Each row is followed by its group and then its class within the group.
[  5  15  14  14 -15  14  12   9  17  12 -12  -2  -8  -9  25  29 -14  11
   2  -1 -24   0   7   9   1 -16   2   8 -25  10  -6   4  -2  14  -9   6
   8  17  12 -13   2   7   6   5 -26  11 -11  12  26  -8 -28   8  -3  -9
   9   0 -21   6 -12   0   0 -14 -28   2   8   9  -2  13  13  20 -17 -21] : Mafa V
[  4 -13  -4  -4 -23  34   7  -3  17  18   4 -11   0  -1  23  22 -15  -4
  15  -4 -20  -9  -3  15   9 -11   0   3 -23  17 -21  17  15  26  -1 -10
 -17  24   6 -20 -10 -11   7  -1   0  11 -31  -3  12  -3 -14  19  23 -10
  -7  -8 -12   7   3  -2 -33   0 -40  -6  19   2 -40   1  18  23 -19  -7] : Zazag H
[ 14  -7 -13  13 -29  -1  -9  23  11   1   4  -1  -7   1   8   0 -17   8
  19 -18  -1 -16  16   5  17  -6  -3  10 -34  23 -26  -3  31  17   0  -1
  -7  14  23 -42  -6  11   6  -2  -1   8  -5   4   5  -4 -15  25  21 -10
   8   3  10 -16  24   7 -15  -4  -6   1  10  13 -33  11  19  23 -24 -14] : Zazag H
[ 20  19  27   6 -18  -6   0  -5  13 -21   3   7 -19   3   7  -9  10  -2
   3   7   1   7  10  -4 -12 -10   8  -6 -24 -10 -25 -16 -17   7   0  -5
   5   7  19 -39   9  14 -11  -4 -25 -14   2  -8  -8  -4  -6  10 -25 -18
   4  -5  16  -7   8  -1  23 -10  15   6  -2  24  19  -5  -6 -23  10 -16] : Mafa Q
[-28  13  43  19  25 -24   5  40   9  -5 -26  -3   3  -1 -35 -10 -13 -20
  44  -9 -20  59 -21 -17 -49  25 -17 -18  14  10 -12 -39  20  20  -6  15
   7  -3  21  17  10  14  24 -25   4 -22  38  29   3 -23   8 -25 -29  11
 -12  30  -4  10   5  -1  19   7  40   4 -17  -8 -31  31  -3   4   6  -4] : mef C
[-10   6 -11  19 -25  12   7  19   2  16  -1  -3   0 -13  32  42 -14  23
  -2 -11 -32 -34  14  25  26 -28   2  17 -23  20  -3  33 -10  24   3 -11
 -12  18   2 -10  -5   8  -1  11  -7  25 -43  12  24   5 -21   5  14   6
  -6   8 -23   9 -13  -4 -28 -19 -41   2  16  -6 -15  17  26  39 -34  -7] : Zazag H
[ 24 -21 -31 -11 -26  30   4  -8  14  25   4  -8  14  -1  32  -1  -7  -8
   7  -8  -7 -26   4  18  12 -13  -1   7 -23  10  -5  17  33  14   7  -5
  -7  16   5 -22 -22 -10   1  -2   6  16 -20  -6  18  -9 -15  25  35 -21
   8  -8   1   4   5   1 -21  -2 -40  -6   7   4 -49 -13  25  21 -28 -14] : Zazag H
[ 21  23  35  21 -17  26  -1  19   5  -7   3  20 -16 -10  37  57  11 -19
  13  -4 -23   4  33  32   1 -34   8  10 -15  13 -21   7 -24  32   0   5
 -18   9  -8  -7  -7  15 -11   2 -14  11 -62 -12   9   6  -8  -4 -16   2
 -23 -12  -7   0 -42 -16 -10 -37 -39  -7   2  11 -29 -18  -1  31 -32 -16] : Mafa V
[-62  15  12  23   7 -20  12  44  11  -5 -13 -11   8  -9 -27 -17 -16  32
   4   2 -26   1  -3  -7 -18  27  -9  -1   7  -9   2 -14 -14   5  -6  -6
   2  -2  17   9  31  15  12 -17  16  -5  21  27 -16   1   4 -14  -5  11
   0  28 -11  21  -2   2   5  10  32   5   2  -2  11  15 -14   2  16   6] : mef Z
[-41 -31   7  15   5 -23  -7  -5  15 -10   0 -18  12  -6 -14 -31   7 -45
  16  -2   9  21   8 -23  -7  15 -15 -23  19  -7 -16 -17  34 -11   3   1
 -18  -8  21   0  -6  -1   0 -21  21 -22  22 -11 -23  -1  22  17  -8   6
 -28  10  19  -5  27  -5  -9  27  23 -12 -19  15 -28   8   1  -6  -4  19] : mef C
[-37  -1  16  26  11 -17   3  30  15 -12 -18 -12  -9  -3 -21  -4  -4  19
  17  -7   1  11   2 -19 -20  28 -11  -8   4  16  -3 -36  14   3  -9  12
   2  12   8   9  10   8  21  -9  22 -18  25  20 -21   3   8  -8   1  -2
   3  10  -4   2 -10   3  -2   8  40   7   0  -7 -16   9 -20  23   0  -1] : mef Z
[-12  15  25  29  -6  -3  15  31  24  10 -10 -12   5 -15  39  19 -20   2
  10  -2 -49 -16  15  24 -26 -23   2  -9 -30   4 -17  14  -7  34  -3   1
   1  18   5 -18   1   2  -1  -4 -19  11 -21  22  26 -17  -3   9 -12 -13
 -15   1 -32  25 -18 -13  -3 -23 -18   1  -6   7 -35   9  18  35 -19 -18] : Mafa V
